Look-ups in named tables: a row name and a column name give one cell, copied from the table.

gak.csv
,fitem,fus,mek,rav,lek,sep,zama,lef,tet
vazuvel,-37.211,18.381,62.620,-2.610,46.315,-89.401,50.057,17.815,-32.265
puv,-42.497,72.364,-4.685,59.047,27.856,-58.841,-41.348,-42.886,-53.123
monodaf,-41.419,-26.193,-23.261,13.977,53.168,8.564,39.633,-76.240,15.246
teg,-64.588,-27.941,-27.909,-26.815,-14.374,-56.805,-24.098,45.429,-4.161
luvopo,55.625,-72.858,15.371,-60.961,-2.787,66.643,21.700,29.846,32.175
mub,-41.596,44.461,-2.330,51.941,6.437,-84.376,-27.959,-21.272,-72.621
davezo,-53.453,-53.214,8.986,55.955,4.768,-28.495,-66.256,-3.618,-15.074
gev,-32.761,-51.624,9.778,37.513,14.778,-21.339,-83.299,-1.551,-21.694
gudof,-15.617,-2.886,0.072,16.900,-5.138,-5.543,-14.902,-9.260,-25.600
moson,27.548,7.725,-71.695,26.994,-75.176,4.765,-94.903,-75.379,-11.017
ged,60.441,5.774,56.484,82.368,-32.228,39.940,-12.660,-46.443,-55.509
maba,-40.190,-46.689,9.552,44.257,-12.996,-22.712,-83.817,5.641,-5.421
lerek,16.511,37.986,-6.741,-1.540,-18.552,0.969,17.032,-18.874,-14.254

What is the zama of gev in gak? -83.299
What is the lef of puv in gak? -42.886
What is the lek of monodaf in gak? 53.168
What is the fitem of puv in gak? -42.497
What is the lek of luvopo in gak? -2.787
What is the sep of davezo in gak? -28.495
Which row has the largest tet? luvopo

zuri =
,sigat,lazo,dum,vilo,fizu
nimusi,-49,34,90,-47,71
pezof,-24,-27,-19,-41,-15
pavose,47,-30,-61,-21,-42
kavat,-26,54,39,-9,-24
gemu,5,95,-54,63,43
bero,-60,-4,7,4,-57

pavose, sigat: 47
nimusi, lazo: 34
gemu, lazo: 95
pezof, lazo: -27
gemu, sigat: 5
bero, sigat: -60
kavat, sigat: -26
pavose, dum: -61
nimusi, fizu: 71
bero, dum: 7
Which row has the largest lazo? gemu

Table zago
fields: leke, rol
nuto: [253, 118]
lifa: [176, 116]
zamo: [45, 172]
nari: [199, 11]
salu: [244, 100]

What is the rol of nari in zago? 11
What is the rol of lifa in zago? 116
What is the leke of lifa in zago? 176
What is the rol of zamo in zago? 172
What is the rol of salu in zago? 100
What is the leke of nuto in zago? 253
Row with the largest leke: nuto

nusif
         domo  feva  tesudi   rog   ral  repam   peb
pim      3384  4162    3067  5073  3939    769  5914
nurevo   4430  4324    2520  7511  4177   2579  3678
fosu     3484  4669    2961  4881  3722   2524  3895
karufal  5226  4586    3024  4779  3393   3247  4874
kigab    2453  3294    3101  4215  2690   2967  5069
ponu     2437  4647    3433  4746  4822   1125  5324
mosoro   4403  4001    2615  5053  2197   2645  4224
feke     2598  3843    1724  5834  3453   3401  4996

repam of mosoro: 2645
repam of fosu: 2524
feva of ponu: 4647
repam of karufal: 3247
peb of karufal: 4874
ral of kigab: 2690
tesudi of mosoro: 2615
domo of karufal: 5226
peb of fosu: 3895
feva of fosu: 4669
tesudi of pim: 3067

Table gupi
|  | zil | taka | kamat | kibele | lep | durolem |
|---|---|---|---|---|---|---|
| dun | 0.46 | 0.48 | 0.29 | 0.39 | 0.41 | 0.53 |
| vug | 0.31 | 0.30 | 0.46 | 0.48 | 0.36 | 0.38 |
| fumudim | 0.45 | 0.35 | 0.31 | 0.48 | 0.77 | 0.46 |
| rom | 0.32 | 0.33 | 0.27 | 0.35 | 0.22 | 0.35 |
| lib | 0.49 | 0.56 | 0.37 | 0.39 | 0.42 | 0.38 |

zil of rom: 0.32
kibele of dun: 0.39
kamat of rom: 0.27
zil of fumudim: 0.45
kamat of dun: 0.29
lep of lib: 0.42
kamat of lib: 0.37
taka of dun: 0.48
taka of lib: 0.56
zil of vug: 0.31
zil of lib: 0.49
lep of rom: 0.22
Row with the largest kamat: vug

